Below is a small trained network, with its code and all its weights. Each question gives an input and a target symbol and asks what happens when units are switched off, that is, made to give their printed mean instead of their output.

import numpy as np


def w(rows, s, z=0):
    codes = np.array(rows[::2]) - 128.0
    scale = np.full(codes.shape[1], s)
    scale[-1] = z or s
    return codes * scale


def f(y):
    return y / 2 * (1 + np.tanh(0.7978845608 * (y + 0.044715 * y**3)))


def softmax(a):
    e = np.exp(a - a.max(-1, keepdims=True))
    return e / e.sum(-1, keepdims=True)


def log_softmax(a):
    a = a - a.max(-1, keepdims=True)
    return a - np.log(np.exp(a).sum(-1, keepdims=True))


def net(x, mask):
    ids = ['ΔΘΛΦγεζμπτψω'.index(c) for c in x.split()]
    T = len(ids)
    res = E[ids] + P[:T]
    r = res
    for j in range(2):
        rows = slice(2 * j, 2 * j + 2)
        q, k, v = (r @ M[0][rows].T for M in (Q, K, V))
        z = softmax(np.where(np.tri(T) > 0, q @ k.T / 2**0.5, -1e9)) @ v
        o = O[0][rows]
        res = res + np.where(mask[j], z, o[:, -1]) @ o[:, :-1]
    y = f(res @ A[0][:, :-1].T + A[0][:, -1])
    res = res + np.where(mask[2:6], y, B[0][:, -1]) @ B[0][:, :-1]
    return log_softmax(res[-1] @ U[:, :-1].T + U[:, -1])


Q, K, V, O, A, B = {}, {}, {}, {}, {}, {}
E = w([
[67,192,115,221,188,94,70],'Δ',
[73,96,166,172,148,143,85],'Θ',
[130,94,149,136,136,141,137],'Λ',
[125,157,210,158,141,142,89],'Φ',
[80,118,106,116,203,106,194],'γ',
[7,166,173,69,131,109,181],'ε',
[113,41,95,168,130,87,109],'ζ',
[72,97,202,172,143,88,94],'μ',
[134,114,218,156,197,159,175],'π',
[198,57,182,134,157,191,71],'τ',
[93,134,114,53,134,198,82],'ψ',
[217,142,176,114,175,98,121],'ω',
],0.019)
P = w([
[157,101,124,90,27,254,171],'0',
[130,95,174,110,97,175,134],'1',
[111,107,197,110,152,143,103],'2',
[99,95,199,93,183,102,85],'3',
[81,97,196,70,212,74,67],'4',
[91,99,187,63,235,75,59],'5',
[56,92,192,103,230,65,45],'6',
],0.0059)
Q[0] = w([
[76,233,28,148,71,124,191],'h0',
[94,118,170,140,179,78,140],'h0',
[167,220,21,117,30,89,189],'h1',
[255,121,122,136,143,82,170],'h1',
],0.0081)
K[0] = w([
[183,47,197,195,43,115,156],'h0',
[125,121,175,134,178,76,159],'h0',
[135,160,106,246,69,157,148],'h1',
[101,148,132,127,117,146,146],'h1',
],0.011)
V[0] = w([
[108,91,88,254,181,167,129],'h0',
[127,111,76,87,216,180,195],'h0',
[233,190,144,117,129,166,67],'h1',
[66,113,9,104,102,175,42],'h1',
],0.0093)
O[0] = w([
[160,97,72,202,168,149,122,161],'h0',
[133,127,108,73,192,123,253,122],'h0',
[218,98,156,90,154,138,89,111],'h1',
[96,107,81,101,181,143,67,2],'h1',
],0.013,0.0037)
A[0] = w([
[168,127,109,246,160,49,120,255],'n0',
[50,104,199,217,128,139,188,123],'n1',
[132,234,104,88,41,253,73,128],'n2',
[139,112,113,92,212,98,187,174],'n3',
],0.0057,0.0031)
B[0] = w([
[164,135,54,10,181,60,161,246],'n0',
[244,141,34,223,75,105,118,255],'n1',
[144,166,218,246,255,62,91,141],'n2',
[32,52,145,228,108,20,59,188],'n3',
],0.0077,0.0079)
U = w([
[226,172,34,109,186,104,91,91],'Δ',
[154,106,93,162,145,185,87,98],'Θ',
[161,113,80,93,117,178,142,177],'Λ',
[155,197,169,202,180,164,63,2],'Φ',
[129,117,116,151,207,99,196,17],'γ',
[82,207,128,95,63,102,129,209],'ε',
[152,73,2,20,63,120,130,199],'ζ',
[142,118,95,165,44,50,38,126],'μ',
[184,157,113,180,180,160,181,118],'π',
[179,48,120,144,143,177,92,110],'τ',
[78,82,154,86,174,107,44,190],'ψ',
[194,127,152,41,142,41,144,191],'ω',
],0.0063,0.0038)

Each question gives the input, a string of symbols that net reads in full, and the target symbol t.
The units are the heads (2 rows each of Q, K, V and O) and the neurons (one row each of A and B). Each row of codes is followed by its name. A weight is (code - 128) times the scale printed after its matrix; where a second scale follows, it is the last column's (O, A, B and U).
mask holds one flag per unit, heads first, then neurons. A switched-off unit (its flag False) gives its mean, the last column of its rows in O or B, instead of its output. The means were averaged over made-up inputs and are rounded, as every weight is.
A unit's drop is (log p(t) with every unit on - log p(t) with that unit switched off) / (log p(t) with every unit on - log p(t) with every unit switched off).
The circuit of an input: a set's keep is (log p(t) with only the set's units on - log p(t) with every unit switched off) / (log p(t) with every unit on - log p(t) with every unit switched off). Starting from all 6 units, units are removed one at a time, each time the one whose removal leaves the highest keep (on an exact tie, the one counted first), for as long as the keep stays at least 0.8.
units of the circuit, in order: the units of the circuit, biggest drop first
top k neurons: the k neurons with the biggest drops, biggest first
which heads matter: for each layer, one digit per head in row order, 1 if its drop is at least 0.15 and else 0, layers parted by /
input ω μ Θ Φ ψ, target ψ: which heads matter	01
input ω π Λ μ Δ ω Δ, target ω: units of the circuit, in order	h1, n0
input ω ω Φ, target ω: which heads matter	01
input ψ ω μ μ μ ψ Λ, target ψ: top 3 neurons	n1, n3, n0
input ω μ Δ Θ π Δ Θ, target Δ: which heads matter	10
input μ ε μ μ ε, target μ: top 2 neurons	n1, n0
input ζ ζ γ Δ, target Δ: units of the circuit, in order	n0, h0
input μ Δ ζ, target Δ: units of the circuit, in order	h0, n0
input Φ ω μ Λ ω μ, target ω: units of the circuit, in order	h1
input γ μ ζ, target γ: which heads matter	10
input ψ τ Θ, target ψ: which heads matter	11
input Λ ω ω ζ ε ε Φ, target ε: which heads matter	11
input Δ μ π ψ Λ, target ψ: which heads matter	01
input ω Δ μ, target Δ: units of the circuit, in order	h0, n0, n3
input π Δ ψ μ τ, target ψ: which heads matter	11
input ω ω ω ψ, target ω: units of the circuit, in order	h0, h1
input ψ γ γ Δ, target γ: which heads matter	10
input μ ε ω γ μ ω, target γ: which heads matter	11
input Φ ψ ψ μ ζ π, target ψ: top 2 neurons	n3, n1
input ω ψ τ ω μ Θ ψ, target ψ: units of the circuit, in order	n1, n2
input π Δ ψ π, target ψ: units of the circuit, in order	h1, n1
input μ μ μ, target μ: which heads matter	11
input Δ π μ γ ζ ω, target γ: units of the circuit, in order	h0, n3
